Below are the code and all the weights of a small trained network. Each question names an input and a target symbol and asks about switching units off, where a switched-off unit gives its printed mean instead of its output.

import numpy as np


def w(rows, s, z=0):
    codes = np.array(rows[::2]) - 128.0
    scale = np.full(codes.shape[1], s)
    scale[-1] = z or s
    return codes * scale


def norm(h):
    return h / np.sqrt((h * h).mean(-1, keepdims=True) + 1e-5)


def f(y):
    return np.maximum(y, 0)


def softmax(a):
    e = np.exp(a - a.max(-1, keepdims=True))
    return e / e.sum(-1, keepdims=True)


def log_softmax(a):
    a = a - a.max(-1, keepdims=True)
    return a - np.log(np.exp(a).sum(-1, keepdims=True))


def net(x, mask):
    ids = ['αβγδζθλμξπστφψω'.index(c) for c in x.split()]
    T = len(ids)
    res = E[ids] + P[:T]
    u = 0
    for l in range(2):
        r = norm(res)
        for j in range(3):
            rows = slice(4 * j, 4 * j + 4)
            q, k, v = (r @ M[l][rows].T for M in (Q, K, V))
            z = softmax(np.where(np.tri(T) > 0, q @ k.T / 4**0.5, -1e9)) @ v
            o = O[l][rows]
            res = res + np.where(mask[u + j], z, o[:, -1]) @ o[:, :-1]
        u += 3
        y = f(norm(res) @ A[l][:, :-1].T + A[l][:, -1])
        res = res + np.where(mask[u : u + 8], y, B[l][:, -1]) @ B[l][:, :-1]
        u += 8
    return log_softmax(norm(res)[-1] @ U[:, :-1].T + U[:, -1])


Q, K, V, O, A, B = {}, {}, {}, {}, {}, {}
E = w([
[125,133,99,130,134,121,128,135],'α',
[130,122,102,113,119,123,129,147],'β',
[2,82,130,155,101,120,186,128],'γ',
[123,155,103,103,113,126,119,132],'δ',
[130,141,102,115,128,129,130,120],'ζ',
[137,126,96,134,144,128,130,118],'θ',
[150,109,97,124,117,128,147,123],'λ',
[150,135,143,121,108,101,145,139],'μ',
[151,139,141,131,97,112,134,87],'ξ',
[147,121,99,139,123,86,102,122],'π',
[133,143,165,111,124,142,152,122],'σ',
[167,116,136,103,127,123,122,151],'τ',
[115,111,142,112,139,139,74,111],'φ',
[125,143,163,124,117,91,99,126],'ψ',
[115,169,125,153,126,121,104,82],'ω',
],0.016)
P = w([
[143,120,137,188,135,194,156,141],'0',
[206,217,67,59,51,176,81,111],'1',
[184,190,63,73,60,157,86,109],'2',
[165,170,73,75,76,144,100,113],'3',
[149,164,69,64,79,132,108,111],'4',
[137,146,72,63,88,122,116,110],'5',
[136,139,74,60,97,105,118,108],'6',
[152,133,74,50,107,92,126,98],'7',
[139,118,85,53,116,74,134,100],'8',
[144,99,86,59,125,54,152,102],'9',
[151,93,93,60,145,38,157,100],'10',
[148,66,110,78,174,30,163,96],'11',
[141,61,113,58,175,20,167,92],'12',
[151,67,96,27,202,3,185,80],'13',
],0.0052)
Q[0] = w([
[128,112,102,88,165,84,168,103],'L0H1',
[149,128,149,186,122,151,106,142],'L0H1',
[114,136,100,49,161,116,135,99],'L0H1',
[22,115,110,117,66,144,152,173],'L0H1',
[194,126,148,104,196,121,154,101],'L0H2',
[146,147,142,95,135,154,135,119],'L0H2',
[81,121,89,39,79,45,183,106],'L0H2',
[162,149,151,96,159,63,167,70],'L0H2',
[174,115,186,196,109,149,119,92],'L0H3',
[109,127,61,85,110,60,81,3],'L0H3',
[132,155,77,167,176,126,141,148],'L0H3',
[92,60,89,57,100,108,98,41],'L0H3',
],0.0073)
K[0] = w([
[90,65,176,131,138,110,108,120],'L0H1',
[152,154,90,148,112,150,109,169],'L0H1',
[79,110,141,79,134,120,151,106],'L0H1',
[152,99,203,65,209,87,145,104],'L0H1',
[104,166,173,122,71,141,154,143],'L0H2',
[109,123,110,142,96,154,100,93],'L0H2',
[73,55,88,53,193,119,220,114],'L0H2',
[93,151,119,159,106,57,184,146],'L0H2',
[182,171,211,157,92,103,110,70],'L0H3',
[35,114,124,134,73,86,142,79],'L0H3',
[115,142,111,136,254,126,58,153],'L0H3',
[53,89,136,149,47,98,216,142],'L0H3',
],0.0071)
V[0] = w([
[251,140,200,28,232,154,79,113],'L0H1',
[30,30,155,93,42,158,136,193],'L0H1',
[155,115,166,86,182,164,140,114],'L0H1',
[103,112,131,180,128,134,42,168],'L0H1',
[49,182,228,210,6,184,190,57],'L0H2',
[219,86,175,169,121,116,107,113],'L0H2',
[32,39,132,126,152,144,127,68],'L0H2',
[37,88,130,169,128,207,187,203],'L0H2',
[148,147,76,105,155,147,4,76],'L0H3',
[126,124,128,128,121,132,121,128],'L0H3',
[84,164,161,173,91,75,132,191],'L0H3',
[212,100,123,58,116,70,112,208],'L0H3',
],0.0034)
O[0] = w([
[253,165,100,142,114,118,41,26,128],'L0H1',
[159,129,120,145,105,90,222,205,81],'L0H1',
[153,137,121,159,140,122,111,96,98],'L0H1',
[168,123,96,120,160,112,106,150,53],'L0H1',
[83,51,115,156,50,87,76,173,3],'L0H2',
[163,118,41,143,147,168,96,115,96],'L0H2',
[148,78,158,165,116,87,188,143,74],'L0H2',
[108,121,198,196,97,138,106,157,34],'L0H2',
[202,116,141,73,123,161,87,142,155],'L0H3',
[130,129,126,129,126,129,129,130,130],'L0H3',
[81,129,110,175,131,136,150,170,68],'L0H3',
[203,207,69,43,128,140,136,117,171],'L0H3',
],0.0044,0.0029)
A[0] = w([
[121,102,28,74,184,134,121,190,106],'L0N1',
[137,90,95,123,167,61,150,146,93],'L0N2',
[236,106,91,108,107,90,121,152,139],'L0N3',
[157,189,236,55,135,165,205,161,52],'L0N4',
[160,154,121,118,164,190,96,92,55],'L0N5',
[33,88,126,95,153,182,128,3,47],'L0N6',
[163,111,121,176,126,38,60,154,58],'L0N7',
[165,149,151,97,137,110,44,102,3],'L0N8',
],0.005,0.0021)
B[0] = w([
[58,159,216,133,91,134,116,107,217],'L0N1',
[57,152,120,96,95,157,182,125,172],'L0N2',
[33,124,167,122,166,176,79,122,253],'L0N3',
[157,37,79,164,50,98,60,98,156],'L0N4',
[116,116,170,155,97,69,154,143,195],'L0N5',
[243,161,117,106,89,71,108,238,164],'L0N6',
[168,71,1,114,144,174,132,143,138],'L0N7',
[39,128,111,139,114,146,214,162,185],'L0N8',
],0.0049,0.0047)
Q[1] = w([
[25,10,90,153,48,125,214,223],'L1H1',
[140,86,141,218,104,124,123,162],'L1H1',
[129,92,79,75,66,113,100,96],'L1H1',
[68,148,143,123,131,27,195,81],'L1H1',
[147,133,184,170,190,203,84,112],'L1H2',
[58,89,114,180,111,99,149,165],'L1H2',
[101,127,165,226,157,150,149,174],'L1H2',
[102,104,98,96,124,83,178,100],'L1H2',
[128,100,184,138,155,104,203,165],'L1H3',
[102,83,148,200,79,98,86,152],'L1H3',
[121,98,94,199,126,194,141,184],'L1H3',
[221,181,126,143,187,210,58,101],'L1H3',
],0.012)
K[1] = w([
[147,82,143,70,138,51,139,100],'L1H1',
[115,178,91,42,106,105,94,136],'L1H1',
[142,108,186,161,189,105,61,174],'L1H1',
[137,68,142,93,198,112,175,135],'L1H1',
[189,170,143,126,67,170,69,146],'L1H2',
[102,115,103,92,148,39,125,93],'L1H2',
[155,162,93,60,132,83,87,69],'L1H2',
[90,101,124,142,193,98,133,112],'L1H2',
[143,97,113,53,171,76,181,96],'L1H3',
[87,187,71,101,125,23,82,91],'L1H3',
[134,118,152,70,37,96,91,101],'L1H3',
[122,130,137,117,80,254,90,185],'L1H3',
],0.012)
V[1] = w([
[156,74,49,156,98,193,239,102],'L1H1',
[112,109,166,33,125,232,150,190],'L1H1',
[162,65,190,87,22,126,122,101],'L1H1',
[188,105,128,136,67,154,146,63],'L1H1',
[154,109,117,234,72,87,101,137],'L1H2',
[146,179,80,81,57,73,65,77],'L1H2',
[183,154,255,83,92,84,72,239],'L1H2',
[69,165,184,112,92,176,158,122],'L1H2',
[105,5,187,104,81,200,150,77],'L1H3',
[212,141,220,159,100,142,151,67],'L1H3',
[138,17,109,67,158,204,105,178],'L1H3',
[122,152,18,190,112,173,190,56],'L1H3',
],0.0086)
O[1] = w([
[37,88,118,128,56,201,198,85,255],'L1H1',
[182,41,137,70,202,210,163,100,161],'L1H1',
[177,79,173,174,97,129,117,50,162],'L1H1',
[128,148,151,142,60,169,115,60,168],'L1H1',
[95,73,129,81,165,71,134,117,189],'L1H2',
[229,79,131,113,119,117,162,106,51],'L1H2',
[139,160,103,138,159,102,255,66,38],'L1H2',
[138,157,141,172,193,156,91,129,163],'L1H2',
[85,108,236,84,172,135,101,149,197],'L1H3',
[86,229,140,148,167,155,123,124,119],'L1H3',
[116,137,216,12,40,144,129,181,156],'L1H3',
[125,78,113,126,151,217,42,84,223],'L1H3',
],0.0094,0.008)
A[1] = w([
[44,95,152,147,169,153,75,127,138],'L1N1',
[207,191,134,114,113,207,124,90,66],'L1N2',
[107,89,156,43,105,161,106,169,147],'L1N3',
[74,70,146,117,113,124,116,82,107],'L1N4',
[245,138,82,60,186,112,49,216,2],'L1N5',
[150,64,168,216,86,135,93,170,68],'L1N6',
[51,112,124,22,127,141,166,1,94],'L1N7',
[134,81,140,168,160,29,248,170,203],'L1N8',
],0.0087,0.0075)
B[1] = w([
[174,170,143,120,182,113,175,110,254],'L1N1',
[158,181,98,91,118,173,67,128,155],'L1N2',
[155,120,57,142,147,109,176,123,251],'L1N3',
[180,142,135,130,110,118,160,128,216],'L1N4',
[95,107,232,245,104,116,109,195,151],'L1N5',
[117,193,147,79,67,94,125,184,150],'L1N6',
[139,127,129,240,101,105,127,209,252],'L1N7',
[44,65,137,76,138,99,86,82,193],'L1N8',
],0.011,0.0087)
U = w([
[109,159,66,77,227,146,133,197,147],'α',
[161,94,118,196,132,172,249,180,73],'β',
[126,121,117,133,140,120,129,125,95],'γ',
[237,59,161,99,207,146,101,87,100],'δ',
[113,144,92,53,150,111,225,11,136],'ζ',
[56,206,82,166,60,103,141,162,123],'θ',
[36,90,163,103,120,204,114,87,193],'λ',
[125,80,20,221,165,144,71,88,114],'μ',
[178,111,182,201,35,106,121,60,82],'ξ',
[178,124,149,194,156,105,60,222,155],'π',
[116,204,200,200,195,132,136,88,150],'σ',
[213,209,93,98,123,157,94,106,253],'τ',
[157,190,224,59,92,103,179,168,94],'φ',
[158,65,41,63,49,112,126,182,74],'ψ',
[79,121,135,92,148,40,2,98,130],'ω',
],0.009,0.0042)

Each question gives the input, a string of symbols that net reads in full, and the target symbol t.
The units are the heads (4 rows each of Q, K, V and O) and the neurons (one row each of A and B). Each row of codes is followed by its name. A weight is (code - 128) times the scale printed after its matrix; where a second scale follows, it is the last column's (O, A, B and U).
mask holds one flag per unit, layer by layer, with each layer's heads first. A switched-off unit (its flag False) gives its mean, the last column of its rows in O or B, instead of its output. The means were averaged over made-up inputs and are rounded, as every weight is.
A unit's drop is (log p(t) with every unit on - log p(t) with that unit switched off) / (log p(t) with every unit on - log p(t) with every unit switched off).
The circuit of an input: a set's keep is (log p(t) with only the set's units on - log p(t) with every unit switched off) / (log p(t) with every unit on - log p(t) with every unit switched off). Starting from the 12 units with the biggest drops (on a tie, the unit counted first), units are removed one at a time, each time the one whose removal leaves the highest keep (on an exact tie, the one counted first), for as long as the keep stays at least 0.8.
circuit, biggest first: the units of the circuit, biggest drop first
top k neurons in layer l: the k neurons of layer l with the biggest drops, biggest first
heads that matter: for each layer, one digit per head in row order, 1 if its drop is at least 0.15 and else 0, layers parted by /
drop of u: that unit's drop, to one decimal
input α ψ ψ τ ω λ δ ζ θ σ π, target α: circuit, biggest first => [L1H1]
input μ ζ ω ζ ψ ζ θ λ ψ ζ ψ σ α, target μ: circuit, biggest first => [L0H3 L1H3]
input π γ ζ τ π ψ φ ω λ σ, target μ: circuit, biggest first => [L1H3 L0N4]
input σ λ τ λ ζ τ π ξ ω ζ σ, target σ: heads that matter => 011 / 001
input γ τ σ ψ α π λ ψ ξ λ α λ λ σ, target ξ: circuit, biggest first => [L0H2 L0N4 L1H1]
input ζ λ ζ λ, target ζ: heads that matter => 000 / 010
input ζ λ ξ τ, target ζ: heads that matter => 000 / 010
input ω τ δ α ζ ψ, target ω: heads that matter => 011 / 110
input α ζ λ ψ λ ζ τ ξ, target α: heads that matter => 000 / 110
input λ φ ξ λ λ θ ψ λ ω α γ λ ξ λ, target σ: top 2 neurons in layer 0 => [L0N2 L0N1]
input φ λ ω, target φ: heads that matter => 000 / 001
input λ θ ψ λ ζ ψ ψ θ ζ π γ, target ψ: heads that matter => 000 / 011
input ψ α λ τ δ, target ψ: heads that matter => 010 / 000
input ζ α μ δ α λ λ λ ψ δ ψ β, target ζ: heads that matter => 011 / 010
input ω δ π α ξ μ λ λ ξ μ γ ξ τ, target δ: circuit, biggest first => [L1H1 L0H1]
input θ γ ψ ξ ψ β λ λ φ, target π: circuit, biggest first => [L0H3 L1H1 L0N6]
input φ ζ δ α, target φ: circuit, biggest first => [L1H3]
input ξ β δ ψ, target ξ: heads that matter => 010 / 110
input τ α ζ λ ψ ξ, target τ: heads that matter => 000 / 000
input ζ λ θ σ ψ λ ψ ζ π λ ζ, target ζ: heads that matter => 000 / 010
input λ ζ α ζ ξ λ θ θ σ λ γ, target ξ: heads that matter => 000 / 100
input μ θ γ ψ β α φ, target π: circuit, biggest first => [L1H1 L0H3]
input π λ ζ, target π: heads that matter => 000 / 100
input γ λ ψ τ τ ψ λ, target ω: heads that matter => 011 / 101
input ψ ω τ α β ψ α σ ξ λ ψ, target ψ: top neuron in layer 0 => [L0N7]
input λ φ ξ λ λ γ λ ψ, target ω: top 2 neurons in layer 1 => [L1N8 L1N7]
input ζ λ ζ, target ζ: top neuron in layer 1 => [L1N8]
input σ λ μ α α τ, target σ: drop of L1H1 => 0.0
input ψ λ γ θ λ ξ λ, target σ: drop of L0H3 => 0.1
input θ ψ ω, target θ: drop of L0N6 => 0.4
